Here is a tiny trained network, its code and every weight. The questions are about switching its units off for an input and a target symbol, where a switched-off unit gives its printed mean instead of its output.

import numpy as np


def w(rows, s, z=0):
    codes = np.array(rows[::2]) - 128.0
    scale = np.full(codes.shape[1], s)
    scale[-1] = z or s
    return codes * scale


def norm(h):
    return h / np.sqrt((h * h).mean(-1, keepdims=True) + 1e-5)


def f(y):
    return y / 2 * (1 + np.tanh(0.7978845608 * (y + 0.044715 * y**3)))


def softmax(a):
    e = np.exp(a - a.max(-1, keepdims=True))
    return e / e.sum(-1, keepdims=True)


def log_softmax(a):
    a = a - a.max(-1, keepdims=True)
    return a - np.log(np.exp(a).sum(-1, keepdims=True))


def net(x, mask):
    ids = ['ΔΞγζηθλμω'.index(c) for c in x.split()]
    T = len(ids)
    res = E[ids] + P[:T]
    u = 0
    for l in range(3):
        q, k, v = (norm(res) @ M[l].T for M in (Q, K, V))
        z = softmax(np.where(np.tri(T) > 0, q @ k.T / 3**0.5, -1e9)) @ v
        res = res + np.where(mask[u], z, O[l][:, -1]) @ O[l][:, :-1]
        u += 1
        y = f(norm(res) @ A[l][:, :-1].T + A[l][:, -1])
        res = res + np.where(mask[u : u + 4], y, B[l][:, -1]) @ B[l][:, :-1]
        u += 4
    return log_softmax(norm(res)[-1] @ U[:, :-1].T + U[:, -1])


Q, K, V, O, A, B = {}, {}, {}, {}, {}, {}
E = w([
[133,140,119,160,101],'Δ',
[133,142,117,162,102],'Ξ',
[117,145,79,107,168],'γ',
[254,105,125,155,91],'ζ',
[81,116,72,148,155],'η',
[140,154,121,182,124],'θ',
[138,156,132,182,116],'λ',
[110,109,162,204,47],'μ',
[143,47,200,114,163],'ω',
],0.0025)
P = w([
[215,131,90,146,78],'0',
[209,121,80,133,93],'1',
[240,114,149,231,156],'2',
[169,124,80,88,81],'3',
[197,151,136,241,168],'4',
[153,138,101,70,85],'5',
[167,179,153,244,171],'6',
[135,158,113,61,89],'7',
[145,196,175,243,161],'8',
[116,171,126,44,83],'9',
[112,221,177,226,171],'10',
[85,190,142,34,89],'11',
[115,244,180,254,152],'12',
],0.0014)
Q[0] = w([
[124,81,203,46,24],'L0H0',
[140,114,1,95,45],'L0H0',
[127,221,34,159,67],'L0H0',
],0.0036)
K[0] = w([
[165,141,113,252,189],'L0H0',
[216,47,110,138,170],'L0H0',
[174,51,223,45,200],'L0H0',
],0.0036)
V[0] = w([
[60,169,196,95,203],'L0H0',
[154,189,80,45,41],'L0H0',
[160,39,93,32,1],'L0H0',
],0.0016)
O[0] = w([
[114,171,209,146,124,3],'L0H0',
[142,62,149,61,29,142],'L0H0',
[90,159,85,23,3,140],'L0H0',
],0.0024,0.0016)
A[0] = w([
[124,107,160,182,90,34],'L0N0',
[161,137,113,48,195,63],'L0N1',
[186,155,154,199,117,117],'L0N2',
[1,74,164,79,115,1],'L0N3',
],0.0033,0.00077)
B[0] = w([
[68,253,88,33,245,140],'L0N0',
[46,172,112,101,36,100],'L0N1',
[51,114,30,64,65,247],'L0N2',
[33,93,92,199,122,51],'L0N3',
],0.002,0.0013)
Q[1] = w([
[130,3,234,64,236],'L1H0',
[141,249,36,234,20],'L1H0',
[147,204,103,239,241],'L1H0',
],0.006)
K[1] = w([
[255,109,104,173,38],'L1H0',
[19,175,185,107,232],'L1H0',
[45,143,237,203,56],'L1H0',
],0.0055)
V[1] = w([
[54,44,158,210,73],'L1H0',
[201,141,149,205,4],'L1H0',
[195,29,183,86,150],'L1H0',
],0.0029)
O[1] = w([
[169,8,201,237,139,102],'L1H0',
[106,183,162,254,88,253],'L1H0',
[73,143,220,89,168,92],'L1H0',
],0.0033,0.002)
A[1] = w([
[137,78,253,149,225,253],'L1N0',
[169,173,185,103,133,204],'L1N1',
[168,102,77,153,108,178],'L1N2',
[99,151,135,157,86,242],'L1N3',
],0.0054,0.0029)
B[1] = w([
[100,206,253,33,200,171],'L1N0',
[121,127,196,103,175,163],'L1N1',
[85,93,152,92,158,227],'L1N2',
[133,130,160,60,153,252],'L1N3',
],0.0041,0.0034)
Q[2] = w([
[148,29,166,163,240],'L2H0',
[184,128,179,221,254],'L2H0',
[154,174,140,4,3],'L2H0',
],0.0049)
K[2] = w([
[2,153,128,184,80],'L2H0',
[42,148,198,152,27],'L2H0',
[239,108,25,29,178],'L2H0',
],0.0045)
V[2] = w([
[106,121,158,70,108],'L2H0',
[40,72,149,115,74],'L2H0',
[2,175,104,141,99],'L2H0',
],0.0036)
O[2] = w([
[122,88,127,143,77,161],'L2H0',
[47,132,170,118,55,3],'L2H0',
[4,150,146,152,159,64],'L2H0',
],0.0041,0.00046)
A[2] = w([
[120,3,104,107,127,166],'L2N0',
[172,141,164,149,95,112],'L2N1',
[136,136,58,48,157,82],'L2N2',
[158,78,185,223,172,1],'L2N3',
],0.0047,0.0023)
B[2] = w([
[60,73,105,206,229,209],'L2N0',
[84,58,155,191,190,127],'L2N1',
[47,112,155,133,42,255],'L2N2',
[26,245,26,184,5,91],'L2N3',
],0.0029,0.0011)
U = w([
[129,119,155,140,67,3],'Δ',
[131,123,154,152,62,33],'Ξ',
[62,179,51,2,37,141],'γ',
[254,54,116,85,127,156],'ζ',
[28,10,91,144,197,183],'η',
[167,194,49,146,185,90],'θ',
[170,212,65,169,169,108],'λ',
[40,199,179,251,61,121],'μ',
[107,179,242,49,226,181],'ω',
],0.0057,0.0023)

Each question gives the input, a string of symbols that net reads in full, and the target symbol t.
The units are the heads (3 rows each of Q, K, V and O) and the neurons (one row each of A and B). Each row of codes is followed by its name. A weight is (code - 128) times the scale printed after its matrix; where a second scale follows, it is the last column's (O, A, B and U).
mask holds one flag per unit, layer by layer, with each layer's heads first. A switched-off unit (its flag False) gives its mean, the last column of its rows in O or B, instead of its output. The means were averaged over made-up inputs and are rounded, as every weight is.
A unit's drop is (log p(t) with every unit on - log p(t) with that unit switched off) / (log p(t) with every unit on - log p(t) with every unit switched off).
The circuit of an input: a set's keep is (log p(t) with only the set's units on - log p(t) with every unit switched off) / (log p(t) with every unit on - log p(t) with every unit switched off). Starting from the 12 units with the biggest drops (on a tie, the unit counted first), units are removed one at a time, each time the one whose removal leaves the highest keep (on an exact tie, the one counted first), for as long as the keep stays at least 0.8.
units of the circuit, in order: the units of the circuit, biggest drop first
k most important neurons: the k neurons with the biggest drops, biggest first
top k neurons in layer l: the k neurons of layer l with the biggest drops, biggest first
input ω θ ω ω η λ γ γ γ, target γ: units of the circuit, in order => (L1H0, L2N2, L1N0)
input γ η θ ω μ, target ω: units of the circuit, in order => (L1N0, L1H0)
input ω ζ Δ ζ γ, target ζ: units of the circuit, in order => (L2H0)
input λ ζ ω μ ζ, target ω: units of the circuit, in order => (L1H0, L1N0)
input η λ θ μ, target η: units of the circuit, in order => (L1N0, L2N0, L1N3)
input μ ζ Ξ ω Ξ γ Ξ, target γ: top 2 neurons in layer 0 => (L0N2, L0N1)
input η Ξ η μ η, target μ: units of the circuit, in order => (L2N3, L1H0)
input η Ξ γ θ μ γ γ μ γ, target μ: units of the circuit, in order => (L2N3, L1H0, L0N0)
input Δ η Δ, target η: units of the circuit, in order => (L0N2, L1N2, L1N0)
input λ ζ Ξ Δ η η η γ γ γ η ζ Δ, target η: top 2 neurons in layer 1 => (L1N2, L1N0)
input ω Ξ Δ θ ζ γ θ ω η Ξ γ Δ Δ, target γ: units of the circuit, in order => (L1H0, L2N2)
input λ γ Ξ ζ η λ Ξ λ, target η: 3 most important neurons => (L1N2, L1N0, L2N0)
input θ γ Ξ Δ μ η Δ Δ Δ γ Δ, target γ: units of the circuit, in order => (L0N2, L1H0)
input μ ω λ γ ζ Ξ, target ζ: 4 most important neurons => (L0N2, L1N0, L0N1, L1N2)
input γ μ Δ, target μ: 2 most important neurons => (L0N0, L2N3)
input ζ Ξ ω λ γ η λ λ, target η: top 2 neurons in layer 1 => (L1N0, L1N2)
input γ θ η θ, target η: top 2 neurons in layer 1 => (L1N2, L1N0)
input ω γ ζ ω γ Ξ Δ Δ Δ η ζ η γ, target η: top 3 neurons in layer 0 => (L0N3, L0N0, L0N2)
input Ξ Δ γ ζ ω ω Ξ η η Ξ, target η: most important neuron => (L2N0)
input ω ω μ, target ω: units of the circuit, in order => (L1H0, L1N0)
input γ γ Δ θ θ μ, target γ: 2 most important neurons => (L1N0, L0N2)
input λ ζ ω η η η Ξ, target η: 2 most important neurons => (L0N2, L1N0)
input Ξ ζ Ξ ζ Ξ ζ ζ λ, target ζ: most important neuron => (L1N0)
input η ζ θ Δ γ θ λ η γ λ, target γ: units of the circuit, in order => (L1H0, L2N2)
input λ μ λ μ γ, target μ: units of the circuit, in order => (L1H0, L2N3)
input Δ η γ, target η: 2 most important neurons => (L1N0, L1N2)
input θ Ξ γ λ Δ γ θ, target θ: 2 most important neurons => (L1N0, L0N2)
